Here is a tiny trained network, its code and every weight. The questions are about switching its units off for an input and a class, where a switched-off unit gives its printed mean instead of its output.

import numpy as np


def w(rows, s, z=0):
    codes = np.array(rows[::2]) - 128.0
    scale = np.full(codes.shape[1], s)
    scale[-1] = z or s
    return codes * scale


def norm(h):
    return h / np.sqrt((h * h).mean(-1, keepdims=True) + 1e-5)


def f(y):
    return y / 2 * (1 + np.tanh(0.7978845608 * (y + 0.044715 * y**3)))


def log_softmax(a):
    a = a - a.max(-1, keepdims=True)
    return a - np.log(np.exp(a).sum(-1, keepdims=True))


def net(x, mask):
    res = np.array(x, float).reshape(1, 3) / 4 @ E
    u = 0
    for l in range(3):
        y = f(norm(res) @ A[l][:, :-1].T + A[l][:, -1])
        res = res + np.where(mask[u : u + 11], y, B[l][:, -1]) @ B[l][:, :-1]
        u += 11
    return log_softmax(norm(res)[-1] @ U[:, :-1].T + U[:, -1])


A, B = {}, {}
E = w([
[94,92,121,155,217,147,137,127],'x0',
[210,182,52,95,64,157,155,147],'x1',
[103,143,110,164,4,212,104,195],'x2',
],0.00049)
A[0] = w([
[160,230,56,125,49,223,151,189,50],'0.n0',
[181,249,59,114,2,212,143,190,75],'0.n1',
[139,129,120,140,121,144,113,145,99],'0.n2',
[89,151,121,184,75,224,80,211,7],'0.n3',
[117,148,77,156,164,232,165,172,123],'0.n4',
[59,82,189,205,45,159,76,197,89],'0.n5',
[114,113,169,147,63,88,96,128,94],'0.n6',
[139,196,64,131,81,218,149,177,55],'0.n7',
[116,127,117,152,119,159,150,160,122],'0.n8',
[198,172,108,101,103,104,110,129,77],'0.n9',
[230,172,50,70,171,84,175,107,90],'0.n10',
],0.0018,0.0015)
B[0] = w([
[203,52,67,115,187,107,163,145,194],'0.n0',
[233,14,116,208,207,67,101,153,248],'0.n1',
[124,133,139,95,190,128,122,115,119],'0.n2',
[138,197,35,71,136,108,201,81,149],'0.n3',
[119,125,80,94,140,223,177,213,152],'0.n4',
[113,224,117,13,120,179,91,72,188],'0.n5',
[90,122,202,23,139,137,70,84,127],'0.n6',
[181,100,70,90,181,129,165,133,157],'0.n7',
[124,174,118,113,184,179,132,143,135],'0.n8',
[26,146,133,100,255,132,138,87,123],'0.n9',
[31,223,84,46,48,170,156,57,155],'0.n10',
],0.0011,0.0016)
A[1] = w([
[120,97,76,180,200,204,180,170,38],'1.n0',
[118,141,130,101,31,162,76,163,106],'1.n1',
[121,141,24,92,128,238,188,175,122],'1.n2',
[182,193,108,85,163,68,161,92,61],'1.n3',
[139,60,199,148,106,2,70,72,78],'1.n4',
[174,227,99,50,145,69,178,56,100],'1.n5',
[83,219,97,138,196,90,245,58,69],'1.n6',
[181,27,116,213,193,104,139,225,53],'1.n7',
[137,73,189,158,110,5,77,85,73],'1.n8',
[40,101,176,117,200,77,147,42,101],'1.n9',
[70,221,200,60,142,159,112,126,1],'1.n10',
],0.0018,0.00076)
B[1] = w([
[123,194,161,68,101,157,139,171,164],'1.n0',
[116,86,174,159,192,117,97,49,131],'1.n1',
[124,195,219,108,154,50,169,147,255],'1.n2',
[72,105,140,155,82,147,88,139,144],'1.n3',
[155,214,143,143,212,103,235,198,191],'1.n4',
[53,95,145,178,102,150,66,116,194],'1.n5',
[147,136,75,76,103,72,80,71,160],'1.n6',
[86,125,103,151,2,207,112,154,211],'1.n7',
[140,193,107,132,192,118,212,170,171],'1.n8',
[212,149,71,130,60,121,134,126,218],'1.n9',
[162,34,69,158,108,191,90,170,125],'1.n10',
],0.0014,0.00071)
A[2] = w([
[142,180,128,69,68,176,87,142,114],'2.n0',
[163,178,133,172,170,50,246,157,23],'2.n1',
[73,220,159,50,128,166,186,197,7],'2.n2',
[65,98,64,172,46,70,103,29,33],'2.n3',
[132,89,127,158,125,199,161,201,106],'2.n4',
[29,197,174,111,119,142,107,106,65],'2.n5',
[196,135,67,71,149,65,193,98,45],'2.n6',
[103,135,135,190,186,58,206,136,54],'2.n7',
[216,4,68,144,77,103,115,185,23],'2.n8',
[102,153,112,88,71,174,108,117,85],'2.n9',
[52,80,122,130,100,224,97,129,52],'2.n10',
],0.0027,0.0017)
B[2] = w([
[105,134,138,174,188,116,195,172,168],'2.n0',
[150,182,170,251,161,121,145,180,255],'2.n1',
[58,67,176,70,214,181,147,164,98],'2.n2',
[64,199,72,100,209,127,183,109,137],'2.n3',
[110,140,91,138,82,121,91,47,216],'2.n4',
[144,96,45,149,64,187,127,127,123],'2.n5',
[90,92,161,151,91,181,86,119,205],'2.n6',
[170,177,120,128,153,132,162,190,177],'2.n7',
[146,113,43,80,86,213,191,186,249],'2.n8',
[140,145,165,183,168,138,135,165,109],'2.n9',
[78,150,168,231,80,174,96,105,103],'2.n10',
],0.0024,0.00085)
U = w([
[5,5,249,7,245,251,247,251,108],'0',
[251,6,5,6,4,251,250,251,252],'1',
[242,250,251,251,251,5,251,247,237],'2',
[6,250,4,6,249,10,248,4,132],'3',
[7,24,251,251,6,251,6,6,104],'4',
[246,6,246,32,28,8,7,6,4],'5',
],0.0036,0.0035)

Each question gives the input, the list of numbers given to net, and the class t.
The units are the neurons (one row each of A and B). Each row of codes is followed by its name. A weight is (code - 128) times the scale printed after its matrix; where a second scale follows, it is the last column's (A, B and U).
mask holds one flag per neuron, layer by layer. A switched-off neuron (its flag False) gives its mean, the last column of its row in B, instead of its output. The means were averaged over made-up inputs and are rounded, as every weight is.
A unit's drop is (log p(t) with every unit on - log p(t) with that unit switched off) / (log p(t) with every unit on - log p(t) with every unit switched off).
most important unit: the unit with the biggest drop
k most important neurons: the k neurons with the biggest drops, biggest first
top k neurons in layer l: the k neurons of layer l with the biggest drops, biggest first
drop when u is switched off: that unit's drop, to one decimal
input [0,-4,6], class 4: most important unit	2.n10
input [5,0,5], class 0: 2 most important neurons	2.n2; 1.n2
input [7,0,4], class 0: 2 most important neurons	2.n2; 1.n2
input [-6,-4,6], class 5: 4 most important neurons	0.n5; 1.n1; 1.n7; 0.n10
input [0,-2,2], class 4: 2 most important neurons	0.n5; 2.n10
input [7,3,-3], class 0: 4 most important neurons	1.n0; 0.n5; 0.n3; 0.n4
input [-4,1,-6], class 3: 3 most important neurons	0.n10; 0.n1; 2.n3
input [6,-1,4], class 0: 2 most important neurons	1.n2; 2.n2
input [8,8,-6], class 3: 3 most important neurons	0.n10; 1.n6; 2.n3
input [-2,-6,1], class 5: 4 most important neurons	0.n1; 0.n5; 0.n0; 0.n10
input [-4,2,-2], class 2: top 3 neurons in layer 0	0.n5; 0.n3; 0.n1
input [6,0,1], class 0: 3 most important neurons	2.n2; 0.n1; 1.n0
input [-1,6,-3], class 3: drop when 0.n10 is switched off	2.1
input [2,5,-3], class 3: drop when 0.n10 is switched off	1.1
input [2,-4,2], class 4: most important unit	0.n1
input [3,-8,2], class 5: drop when 2.n3 is switched off	0.2
input [5,-1,8], class 0: top 2 neurons in layer 0	0.n3; 0.n5
